Each row is followed by its group and then its class within the group.
[  2.7 -11.5  -3.0  -1.8  16.5   4.9  -8.9  13.7   4.7  17.7  14.7  -0.7
  -6.0  -1.8  23.9   3.0  -1.3  14.6   8.3   2.1 -74.1  -9.5  -6.6  -6.7
   1.5  -1.3   3.8  -0.6   2.5   4.3  -1.0  -0.3 -27.4   4.0   5.8 -16.1
  18.0 -17.0   2.7 -14.6  -3.8  14.2  -8.7 -11.4   2.6  -3.6 -14.7   0.2
  -3.6 -14.8   9.3 -24.8  -2.7  -4.7   0.8 -22.7  -2.5  -6.1  -3.0  18.9
  -1.9   0.2   0.6 -13.1   5.1  -1.7   2.1   4.5 -15.1   2.4 -14.6] => J696:C
[  3.7  -3.0  -3.0   4.6  -3.9   8.9 -10.0  13.8  -1.9 -29.4  -2.9  -9.3
  -8.4  -5.9  14.2   6.0  -7.9   0.8  10.3   1.9 -20.4  -0.2   1.7   0.3
  -1.7   1.9  -4.2   4.0  -2.4   4.4   5.3  -4.7  -2.8   0.7  -0.7  12.5
  11.7   4.2  -2.3  -1.5  -2.7  16.5   2.1  -3.9   4.0  -1.9 -10.5   7.5
   0.6   0.8  30.2  -3.3 -11.6  -0.9  11.5   8.7  -1.6  18.0 -20.5   2.7
  -9.2  -1.3  -3.7  -2.6   3.4 -11.9  10.9  28.2 -16.9 -20.5 -29.2] => J901:E
[  0.6  -6.1   0.4  25.2   6.8  14.4 -13.4  25.3  -3.5  28.8  -1.6  -0.9
   1.2  -6.3  12.0   3.7   3.0   3.0  -8.7   0.5 -58.5 -13.3  14.6   9.7
  11.5  -4.9  -2.3  -8.6   1.5   9.0  13.0  -1.2 -33.9 -15.8  -2.4 -19.7
  11.5 -11.6  -3.8 -30.0   2.9   9.6 -16.1  -1.6   5.8  36.4  -4.0   4.3
  11.2  -7.8  18.2   2.0  -4.6  -2.9  18.8 -17.0   6.1   8.5 -26.0  42.3
 -13.9  18.2  -1.3   8.6   3.5 -41.3   8.4   6.2 -27.9 -21.7 -13.0] => J901:E
[ 15.0  -5.6   1.7   0.4  16.2  -3.0   1.8  10.7   0.4 -29.2  -2.8  -3.3
  -6.7  -6.3   8.0  -0.9  -2.5   1.9  10.5   0.9 -25.0  -6.9  -4.7  20.4
   0.9   4.3   0.4  -0.1   3.3  14.1   1.0  -3.5 -17.2 -10.2   1.0  -7.9
  10.7  -2.0  -6.2  12.4   4.4   9.7   8.6  -4.8   6.1  11.8  -2.6   4.8
   7.8   5.4  30.3  14.9 -10.1  -2.8  13.0  -5.1  -2.6  14.0 -13.9  -0.2
   7.9   0.3  -0.3  11.0   2.5 -23.1   3.4  21.1 -13.5  -9.5 -22.0] => J901:E
[  6.9  -7.1   2.8   4.0  12.1   2.1  -9.2  19.5   2.1  -3.6   0.5  -6.7
  -2.6  -3.7   7.5   2.2  -4.8   5.6   6.7  -1.2 -45.4  -7.7  -1.0   4.0
   5.7   1.9   1.9  -6.7   2.7  17.1   8.9  -2.3 -23.7  -5.0  -1.5  -8.3
  10.1  -8.3  -5.6 -13.6   5.9  13.9   3.1  -1.6   4.5  22.8 -10.3  11.7
  13.8   1.5  28.9   7.3  -8.8  -6.5  23.9  -3.5   1.0  10.3 -31.1  14.2
  -2.2  -5.1  -3.4   5.1   0.7 -23.8   5.6  17.0 -30.4 -13.1 -22.1] => J901:E
[ 12.1  -6.0   3.3   7.3   9.3   5.4  -8.9  13.9  -1.3  22.6  15.1   6.6
  -3.5   6.1  13.3  -0.5  -0.2  16.6   6.3   7.6 -60.8 -21.8   5.3 -10.9
  -0.1   1.6   3.3   6.3  -2.1   2.9  -7.7  -2.2 -16.1 -15.2  -2.0 -25.0
  11.0  -8.3  -2.8  -8.4  -6.3  13.5  -5.2 -13.7   7.2  -9.8  -2.2  -3.7
   3.0   0.2  10.1 -30.0  -1.3   4.2  -5.9 -14.8  -0.8  16.6  12.5  20.9
  -0.8  17.5  -6.8 -15.1  12.1 -11.3  -1.0   5.1 -10.2  23.0 -16.9] => J696:B
[  7.3  -7.5   1.3   6.3  17.8   0.7   4.6   7.7   3.7  -8.9  -0.9  -4.8
  -3.7  -9.8  11.0   6.6   0.9  -9.0   1.3  -3.3 -41.6  -0.8 -12.3  13.5
   2.8   1.7  -3.0 -10.0  10.3   4.2  -0.4   0.5 -19.8 -11.1  -1.8 -10.4
  12.6  -1.9  -5.4 -15.3   5.6  10.1   6.1 -12.2   2.6  30.9  -9.5  11.0
  10.2  -0.2  34.1  22.7  -9.6  -4.1  22.3  -2.2   1.7   3.1 -20.2   1.5
   8.0  -6.2   2.8  10.5   4.0 -22.7   4.0  20.0 -25.7 -13.9 -28.7] => J901:E
[  6.5  -9.4  -3.9   5.6   8.0   6.9  -1.3   9.6   0.9 -10.7   4.9  -3.6
  -8.3  -5.6  16.1   5.6  -0.6   5.0   5.8   0.3 -34.5  -5.8   4.9  -8.6
   2.4   2.8  -1.6  -5.8   3.5   4.4   4.4  -1.9 -10.3  -7.3   0.6  -5.2
  12.3  -1.4  -3.1 -11.2   2.2   9.3   3.6  -7.9   3.3   8.6 -12.3   7.0
   7.2  -1.4  26.5  11.0 -10.7   0.3  11.6   2.3  -2.3  12.5 -16.7  -1.8
  -4.3  -1.4  -1.3   0.0   4.1 -21.5   4.1  20.6 -25.8 -10.3 -24.0] => J901:E
[  1.7  -6.1  -5.7   9.3   9.9  13.9 -20.7  20.6  -3.0  45.7  19.1   8.5
   3.5  12.1  14.3   3.2   0.2  22.1   1.3   3.1 -71.5 -22.6  17.9 -33.7
   7.5  -4.3   1.8  -8.5  -6.4   0.0   5.8  -1.2  -5.4   3.3  -3.2 -21.7
   7.7 -13.8   2.9 -23.2  -1.4   6.8 -18.4 -10.7   1.1 -14.0 -11.2  -3.7
   2.2  -5.7   0.4 -24.3   0.1  10.2  -6.3  -7.0  -1.9   6.3   6.4  26.2
 -12.0  17.9 -10.4 -18.1   8.1 -23.6  -5.2  -1.3 -14.1  14.4  -8.0] => J696:B
[ -5.3  -4.7  -3.6  -8.0   4.3   4.3 -15.7  14.3   3.7 -23.8   2.3 -13.4
  -7.1  -1.5  17.6  10.2  -7.3  18.2  21.7  -5.2 -24.1   4.7  13.2 -10.9
  -3.4   3.6   0.2  -1.0  -2.8  16.1  10.7  -5.4  -9.6  14.2   3.6   8.4
   9.4  -5.7   3.2  -5.8  -4.4  12.2   2.7  -4.1  -0.2   7.6 -26.5  12.9
   5.4  -5.2  20.3   3.3 -14.4   0.1  15.6   2.9  -7.9   0.6 -42.6  10.7
 -11.2 -12.8  -4.2  -7.9  -2.9  -8.6   7.2  15.5 -19.3 -18.5 -17.4] => J901:Y
[ 10.7  -6.4   1.0   5.1   9.7   5.6   1.5   7.0  -0.7   4.6  15.4   5.6
 -14.7  -0.9  22.4   2.4   1.8  16.0  11.8   9.3 -42.0 -21.1   5.1 -13.4
  -1.1   6.5   0.2  -2.7   1.0  -5.1  -8.9  -2.7  -5.5 -25.6   0.4 -30.3
  16.6  -4.6  -6.2  -8.6  -5.1  11.0  -0.9 -23.8   4.4   1.7  -4.4  -5.1
   8.7  -1.5  16.1  -6.8  -7.8  14.4 -10.2 -13.0  -3.2  22.7  10.9  10.5
   7.4  13.5  -7.7 -13.8  11.5 -19.0  -3.2  12.2 -13.2  22.1 -20.0] => J696:C
[  2.6  -9.0  -0.1  -1.5  -1.2   8.0 -21.4  24.3   2.7 -15.6   7.1 -12.4
 -17.5  -9.9  24.3   7.5 -13.3  14.0  15.2   7.6 -33.7  -5.1  11.2 -17.9
  -1.4   4.1   0.7  14.2  -2.4   6.8   5.6  -6.2 -12.0  -4.3  -0.9   3.0
  19.3  -0.8  -2.8  -7.3 -15.3  33.5  -1.3  -9.4   3.6  -3.4 -16.4  11.5
  -1.8 -17.5  22.8 -40.9  -9.0  -2.8  12.1  -3.5   0.1  12.2 -29.8  -1.6
 -11.2 -10.6  -8.2 -17.3  -2.3  12.2  11.0  15.9 -36.5 -10.8 -29.7] => J901:Y
[  5.6  -9.9  -5.4  10.6  10.1   6.5   2.5  16.6   1.8 -13.1   2.2  -4.2
  -8.3 -15.2  21.2   7.6  -1.9  -2.1   7.0   2.3 -39.9  -7.6  -5.2   8.7
   7.7   4.2  -5.7 -13.1   9.9  -0.7   4.2  -0.8 -22.8 -17.9   4.8 -12.7
  17.6  -5.8  -4.5 -18.4   1.4  12.4   2.4  -9.5   4.6  25.2 -15.2   6.9
   9.3  -3.4  30.5  13.2 -10.0  -0.3  14.4 -10.2  -0.3   9.4 -20.0   1.5
   4.0   2.3   0.0   8.4   3.8 -28.8   7.0  19.4 -29.5 -21.6 -23.7] => J901:E
[ 14.0  -7.5  -3.7   4.4  21.6   5.0   4.2  20.4   3.1  13.7  10.1   2.3
   0.8  -1.4  13.8  -6.9   1.5   8.6   1.9   1.7 -70.5 -18.4   0.0   3.0
   6.3  -0.9   0.6  -2.6   0.6  11.0   0.3  -2.6 -33.4  -6.7   1.2 -25.5
  18.7 -11.1   3.5  -8.8   6.6   9.3  -2.0  -1.4   6.6   1.1  -6.2  -2.6
   8.0  -5.7  12.1 -14.4  -4.2  -4.2   7.8 -22.6  -5.9   5.0   1.5  14.5
   0.5   6.0  -1.4   3.1   7.8 -27.5  -1.6   5.5 -20.4  -0.7 -12.1] => J696:C
[ -4.9  -6.2  -4.6  -2.3  -6.7  15.9 -17.3  11.2   4.9 -16.6  17.7 -11.3
 -10.4  -3.4  35.2  10.8  -7.7  19.9  10.0   7.8  -5.7   6.2  18.4 -48.4
  -3.1   3.9   5.9  13.6  -4.6   0.0   4.7  -6.7   3.5   6.7   0.7   7.1
   8.6  -0.3   3.5  -0.8 -13.6  20.8  -4.9 -21.3  -0.1 -13.8 -20.4   8.4
  -0.8 -23.6   7.5 -30.4  -9.4   4.0  -2.8   3.2  -9.0   4.3 -26.0  -1.3
 -25.2 -11.8  -8.1 -27.8  -0.9  21.9   5.8   6.0 -27.1   1.8 -12.1] => J901:Y
